Below is a small trained network, with its code and all its weights. Each question gives an input and a class and asks what happens when units are switched off, that is, made to give their printed mean instead of their output.

import numpy as np


def w(rows, s, z=0):
    codes = np.array(rows[::2]) - 128.0
    scale = np.full(codes.shape[1], s)
    scale[-1] = z or s
    return codes * scale


def f(y):
    return y / 2 * (1 + np.tanh(0.7978845608 * (y + 0.044715 * y**3)))


def log_softmax(a):
    a = a - a.max(-1, keepdims=True)
    return a - np.log(np.exp(a).sum(-1, keepdims=True))


def net(x, mask):
    res = np.array(x, float).reshape(1, 6) / 4 @ E
    y = f(res @ A[0][:, :-1].T + A[0][:, -1])
    res = res + np.where(mask, y, B[0][:, -1]) @ B[0][:, :-1]
    return log_softmax(res[-1] @ U[:, :-1].T + U[:, -1])


A, B = {}, {}
E = w([
[76,59,187,107,170,107,23],'x0',
[74,61,100,133,121,103,130],'x1',
[142,121,173,75,187,221,138],'x2',
[247,73,119,97,96,46,113],'x3',
[166,113,45,174,107,158,134],'x4',
[132,85,144,155,201,89,91],'x5',
],0.012)
A[0] = w([
[25,51,134,118,155,93,155,85],'N0',
[227,8,67,134,112,107,113,177],'N1',
[137,88,76,196,178,151,148,131],'N2',
[175,154,114,118,76,125,209,126],'N3',
[171,170,104,154,101,92,127,163],'N4',
[113,147,233,110,232,198,76,125],'N5',
[31,162,102,164,80,82,93,252],'N6',
[150,195,92,124,106,121,199,202],'N7',
[48,76,157,83,129,157,139,236],'N8',
[231,109,157,143,182,17,138,189],'N9',
],0.013,0.0033)
B[0] = w([
[40,72,105,144,147,74,159,195],'N0',
[254,101,59,164,148,146,72,252],'N1',
[123,189,75,129,200,104,144,167],'N2',
[143,123,134,171,108,109,240,205],'N3',
[133,156,142,136,43,168,107,186],'N4',
[133,137,180,42,177,185,128,241],'N5',
[98,183,154,195,77,148,64,219],'N6',
[83,161,99,91,103,110,203,216],'N7',
[84,34,133,192,141,177,146,195],'N8',
[157,100,184,18,101,11,110,237],'N9',
],0.018)
U = w([
[196,102,78,127,101,93,100,124],'0',
[124,196,93,126,69,157,239,249],'1',
[68,221,108,187,83,130,92,148],'2',
[87,122,173,92,201,255,150,216],'3',
[101,100,188,60,177,119,118,50],'4',
[6,86,118,201,138,146,107,171],'5',
[122,157,30,156,250,137,101,13],'6',
],0.0082,0.0014)

Each question gives the input, the list of numbers given to net, and the class t.
The units are the neurons (one row each of A and B). Each row of codes is followed by its name. A weight is (code - 128) times the scale printed after its matrix; where a second scale follows, it is the last column's (A, B and U).
mask holds one flag per neuron, in row order. A switched-off neuron (its flag False) gives its mean, the last column of its row in B, instead of its output. The means were averaged over made-up inputs and are rounded, as every weight is.
A unit's drop is (log p(t) with every unit on - log p(t) with that unit switched off) / (log p(t) with every unit on - log p(t) with every unit switched off).
The circuit of an input: a set's keep is (log p(t) with only the set's units on - log p(t) with every unit switched off) / (log p(t) with every unit on - log p(t) with every unit switched off). Starting from all 10 units, units are removed one at a time, each time the one whose removal leaves the highest keep (on an exact tie, the one counted first), for as long as the keep stays at least 0.8.
units of the circuit, in order: the units of the circuit, biggest drop first
most important unit: the unit with the biggest drop
k most important neurons: the k neurons with the biggest drops, biggest first
drop when u is switched off: that unit's drop, to one decimal
input [1,-1,2,0,-6,-1], class 3: units of the circuit, in order : [N9]
input [0,-3,6,-1,5,-3], class 3: units of the circuit, in order : [N9, N4]
input [6,0,0,-6,-1,-8], class 5: 3 most important neurons : [N8, N6, N0]
input [4,-3,6,1,2,3], class 3: 2 most important neurons : [N5, N9]
input [3,6,-6,2,-7,6], class 5: 3 most important neurons : [N0, N5, N6]
input [-5,-8,1,0,-7,4], class 4: 2 most important neurons : [N5, N9]
input [8,6,6,-1,4,-5], class 3: 2 most important neurons : [N5, N6]
input [3,0,0,-2,-2,6], class 3: 3 most important neurons : [N5, N9, N8]
input [-2,3,4,2,8,0], class 6: 2 most important neurons : [N9, N2]
input [6,7,6,-1,6,5], class 6: 3 most important neurons : [N2, N1, N0]
input [5,5,3,-5,-6,-4], class 3: 2 most important neurons : [N5, N3]
input [1,-4,-7,-5,-2,6], class 2: 2 most important neurons : [N6, N8]
input [1,-4,-8,1,2,0], class 2: 2 most important neurons : [N6, N4]
input [0,0,2,-5,-6,0], class 3: units of the circuit, in order : [N5]
input [3,7,5,-4,-2,3], class 3: 2 most important neurons : [N5, N6]
input [-4,3,-1,-6,-7,4], class 5: drop when N0 is switched off : 0.2
input [2,7,6,1,-3,-1], class 3: drop when N6 is switched off : 0.3
input [7,4,-5,1,-6,3], class 5: drop when N0 is switched off : 0.3
input [6,-6,0,-7,6,6], class 3: drop when N5 is switched off : 0.6
input [1,-8,-3,1,-1,2], class 4: most important unit : N1
